Here is a tiny trained network, its code and every weight. The questions are about switching its units off for an input and a class, where a switched-off unit gives its printed mean instead of its output.

import numpy as np


def w(rows, s, z=0):
    codes = np.array(rows[::2]) - 128.0
    scale = np.full(codes.shape[1], s)
    scale[-1] = z or s
    return codes * scale


def norm(h):
    return h / np.sqrt((h * h).mean(-1, keepdims=True) + 1e-5)


def f(y):
    return y / 2 * (1 + np.tanh(0.7978845608 * (y + 0.044715 * y**3)))


def log_softmax(a):
    a = a - a.max(-1, keepdims=True)
    return a - np.log(np.exp(a).sum(-1, keepdims=True))


def net(x, mask):
    res = np.array(x, float).reshape(1, 5) / 4 @ E
    u = 0
    for l in range(2):
        y = f(norm(res) @ A[l][:, :-1].T + A[l][:, -1])
        res = res + np.where(mask[u : u + 8], y, B[l][:, -1]) @ B[l][:, :-1]
        u += 8
    return log_softmax(norm(res)[-1] @ U[:, :-1].T + U[:, -1])


A, B = {}, {}
E = w([
[169,89,185,36],'x0',
[10,79,175,194],'x1',
[171,138,203,169],'x2',
[253,80,203,115],'x3',
[42,64,17,135],'x4',
],0.005)
A[0] = w([
[158,173,129,71,202],'0.n0',
[102,154,104,136,160],'0.n1',
[83,113,10,182,81],'0.n2',
[147,47,132,145,52],'0.n3',
[203,183,104,125,89],'0.n4',
[78,114,62,189,63],'0.n5',
[192,92,138,187,178],'0.n6',
[153,78,109,161,4],'0.n7',
],0.014,0.0028)
B[0] = w([
[197,123,2,35,189],'0.n0',
[161,104,49,80,155],'0.n1',
[199,233,89,13,253],'0.n2',
[140,155,181,76,155],'0.n3',
[59,87,136,71,192],'0.n4',
[146,111,154,32,212],'0.n5',
[152,156,98,213,196],'0.n6',
[140,122,187,152,128],'0.n7',
],0.0087,0.007)
A[1] = w([
[192,95,159,92,107],'1.n0',
[63,200,120,130,202],'1.n1',
[122,188,72,203,253],'1.n2',
[181,23,125,184,41],'1.n3',
[239,49,67,68,181],'1.n4',
[80,126,2,182,176],'1.n5',
[145,60,36,98,251],'1.n6',
[186,114,215,134,29],'1.n7',
],0.0094,0.0027)
B[1] = w([
[37,163,3,114,164],'1.n0',
[152,103,137,24,143],'1.n1',
[220,39,189,99,144],'1.n2',
[183,248,127,129,131],'1.n3',
[110,189,149,41,255],'1.n4',
[158,82,169,61,138],'1.n5',
[179,191,236,91,207],'1.n6',
[105,144,81,76,145],'1.n7',
],0.0065,0.0096)
U = w([
[64,78,149,171,138],'0',
[168,177,90,80,217],'1',
[97,116,56,207,1],'2',
[168,141,164,253,112],'3',
],0.02,0.006)

Each question gives the input, the list of numbers given to net, and the class t.
The units are the neurons (one row each of A and B). Each row of codes is followed by its name. A weight is (code - 128) times the scale printed after its matrix; where a second scale follows, it is the last column's (A, B and U).
mask holds one flag per neuron, layer by layer. A switched-off neuron (its flag False) gives its mean, the last column of its row in B, instead of its output. The means were averaged over made-up inputs and are rounded, as every weight is.
A unit's drop is (log p(t) with every unit on - log p(t) with that unit switched off) / (log p(t) with every unit on - log p(t) with every unit switched off).
The circuit of an input: a set's keep is (log p(t) with only the set's units on - log p(t) with every unit switched off) / (log p(t) with every unit on - log p(t) with every unit switched off). Starting from the 12 units with the biggest drops (on a tie, the unit counted first), units are removed one at a time, each time the one whose removal leaves the highest keep (on an exact tie, the one counted first), for as long as the keep stays at least 0.8.
circuit, biggest first: the units of the circuit, biggest drop first
unit that matters most: the unit with the biggest drop
k most important neurons: the k neurons with the biggest drops, biggest first
k most important neurons of layer l: the k neurons of layer l with the biggest drops, biggest first
drop of u: that unit's drop, to one decimal
input [-7,-3,2,5,0], class 3: circuit, biggest first : 0.n6; 0.n2; 0.n5
input [5,7,1,8,6], class 0: unit that matters most : 0.n0
input [0,6,-2,8,3], class 3: 3 most important neurons of layer 0 : 0.n2; 0.n0; 0.n6
input [-2,7,-5,4,-3], class 0: circuit, biggest first : 0.n2; 0.n0
input [7,6,-8,4,1], class 0: circuit, biggest first : 0.n2; 0.n0; 0.n5
input [-3,7,-2,6,1], class 0: 4 most important neurons : 0.n2; 0.n3; 0.n0; 1.n4
input [-1,2,5,8,-6], class 3: 3 most important neurons : 0.n6; 0.n2; 0.n5
input [-4,-3,4,7,7], class 3: 2 most important neurons : 0.n6; 0.n0
input [0,5,1,8,-4], class 3: 2 most important neurons : 0.n2; 0.n6
input [-5,7,-5,2,-8], class 3: 2 most important neurons of layer 0 : 0.n2; 0.n4
input [-7,-1,5,1,-5], class 3: drop of 0.n2 : 0.2
input [6,8,4,1,-1], class 0: drop of 0.n2 : 0.3
